Here is a tiny trained network, its code and every weight. The questions are about switching its units off for an input and a class, where a switched-off unit gives its printed mean instead of its output.

import numpy as np


def w(rows, s, z=0):
    codes = np.array(rows[::2]) - 128.0
    scale = np.full(codes.shape[1], s)
    scale[-1] = z or s
    return codes * scale


def f(y):
    return y / 2 * (1 + np.tanh(0.7978845608 * (y + 0.044715 * y**3)))


def log_softmax(a):
    a = a - a.max(-1, keepdims=True)
    return a - np.log(np.exp(a).sum(-1, keepdims=True))


def net(x, mask):
    res = np.array(x, float).reshape(1, 7) / 4 @ E
    y = f(res @ A[0][:, :-1].T + A[0][:, -1])
    res = res + np.where(mask, y, B[0][:, -1]) @ B[0][:, :-1]
    return log_softmax(res[-1] @ U[:, :-1].T + U[:, -1])


A, B = {}, {}
E = w([
[142,132,180,127,127,96,84,130,45,95,168],'x0',
[100,250,125,138,133,116,147,145,112,160,148],'x1',
[125,126,131,132,135,129,129,129,131,129,129],'x2',
[163,127,75,161,136,71,174,101,111,93,129],'x3',
[109,139,125,131,134,160,135,110,94,108,48],'x4',
[98,131,149,150,89,172,150,104,140,75,173],'x5',
[124,113,135,70,134,135,221,193,84,126,145],'x6',
],0.012)
A[0] = w([
[162,122,72,183,143,60,170,96,124,96,111,71],'neuron 1',
[126,153,110,162,117,107,54,57,188,148,102,22],'neuron 2',
[59,114,180,81,129,180,59,160,158,181,115,56],'neuron 3',
[96,136,126,176,77,203,173,107,173,88,165,148],'neuron 4',
[91,107,113,52,116,117,212,157,119,155,121,47],'neuron 5',
[97,122,75,129,122,167,184,131,247,162,89,31],'neuron 6',
[133,135,184,101,120,102,88,118,76,101,141,2],'neuron 7',
[72,197,104,145,141,134,121,161,133,155,128,61],'neuron 8',
[208,139,104,103,192,105,88,178,114,188,88,74],'neuron 9',
[121,139,135,129,150,173,135,105,73,106,67,226],'neuron 10',
[149,23,111,105,129,158,86,131,156,96,116,33],'neuron 11',
[176,118,134,114,116,86,114,155,191,164,239,100],'neuron 12',
[138,130,95,104,133,71,113,160,158,194,62,95],'neuron 13',
[117,188,132,140,133,118,130,124,128,144,147,81],'neuron 14',
],0.011,0.0068)
B[0] = w([
[197,228,83,147,67,200,174,182,178,126,167,221],'neuron 1',
[97,89,141,37,224,226,158,101,25,66,237,221],'neuron 2',
[219,219,67,183,65,187,190,206,149,103,170,229],'neuron 3',
[67,38,113,168,77,106,99,162,116,86,84,226],'neuron 4',
[134,79,125,56,170,194,116,78,31,80,196,226],'neuron 5',
[201,194,210,158,179,9,40,151,107,120,163,255],'neuron 6',
[200,148,160,158,167,7,110,135,133,78,171,170],'neuron 7',
[160,87,163,107,99,100,188,20,160,198,143,186],'neuron 8',
[45,43,150,165,39,126,156,146,135,48,154,219],'neuron 9',
[167,112,80,112,159,116,57,112,170,155,49,235],'neuron 10',
[143,116,190,110,93,93,254,33,138,205,114,217],'neuron 11',
[122,184,91,40,122,161,31,102,150,141,11,242],'neuron 12',
[82,84,125,170,85,112,98,135,110,76,72,222],'neuron 13',
[145,77,181,120,100,101,221,18,115,184,81,166],'neuron 14',
],0.0089,0.0083)
U = w([
[142,114,164,106,86,87,232,30,141,215,119,83],'0',
[107,113,122,59,225,213,127,123,45,68,212,85],'1',
[117,121,93,129,130,123,96,151,140,161,132,253],'2',
[185,159,167,148,154,1,66,170,112,106,164,104],'3',
[186,191,66,154,66,198,178,203,158,123,151,97],'4',
[113,157,81,67,136,153,55,115,156,149,18,163],'5',
[2,92,129,174,42,95,121,162,130,59,125,103],'6',
[12,147,104,106,226,130,124,189,180,187,91,113],'7',
],0.0093,0.025)

Each question gives the input, the list of numbers given to net, and the class t.
The units are the neurons (one row each of A and B). Each row of codes is followed by its name. A weight is (code - 128) times the scale printed after its matrix; where a second scale follows, it is the last column's (A, B and U).
mask holds one flag per neuron, in row order. A switched-off neuron (its flag False) gives its mean, the last column of its row in B, instead of its output. The means were averaged over made-up inputs and are rounded, as every weight is.
A unit's drop is (log p(t) with every unit on - log p(t) with that unit switched off) / (log p(t) with every unit on - log p(t) with every unit switched off).
unit that matters most: the unit with the biggest drop
k most important neurons: the k neurons with the biggest drops, biggest first
drop of u: that unit's drop, to one decimal
input [-1,4,4,-7,4,1,2], class 4: unit that matters most	neuron 3
input [8,1,3,-7,5,-5,-4], class 3: 3 most important neurons	neuron 7; neuron 1; neuron 12
input [-3,-1,-5,5,-5,8,7], class 6: 3 most important neurons	neuron 4; neuron 2; neuron 10
input [8,6,-8,7,-1,-4,-8], class 1: 2 most important neurons	neuron 2; neuron 6
input [-7,-1,7,1,-8,1,6], class 5: 2 most important neurons	neuron 12; neuron 2
input [8,4,7,-4,7,-6,7], class 3: 4 most important neurons	neuron 7; neuron 2; neuron 10; neuron 12
input [1,7,6,8,2,-3,-1], class 4: 2 most important neurons	neuron 1; neuron 11
input [5,8,8,5,5,-5,-6], class 0: 2 most important neurons	neuron 14; neuron 8
input [-1,-6,3,7,-3,6,-6], class 4: 2 most important neurons	neuron 1; neuron 5
input [7,-4,4,-7,3,-7,2], class 3: 2 most important neurons	neuron 7; neuron 1
input [-6,1,-7,4,-7,8,7], class 6: 3 most important neurons	neuron 4; neuron 2; neuron 10
input [1,0,0,2,-2,-7,6], class 6: 3 most important neurons	neuron 9; neuron 2; neuron 13
input [2,4,7,2,-7,-6,-7], class 1: drop of neuron 10	0.2
input [-1,5,5,6,-1,5,8], class 1: unit that matters most	neuron 5
input [5,2,4,-1,-4,-5,-6], class 1: drop of neuron 6	0.1
input [-8,-6,-2,1,-8,-3,-6], class 3: drop of neuron 7	-0.1
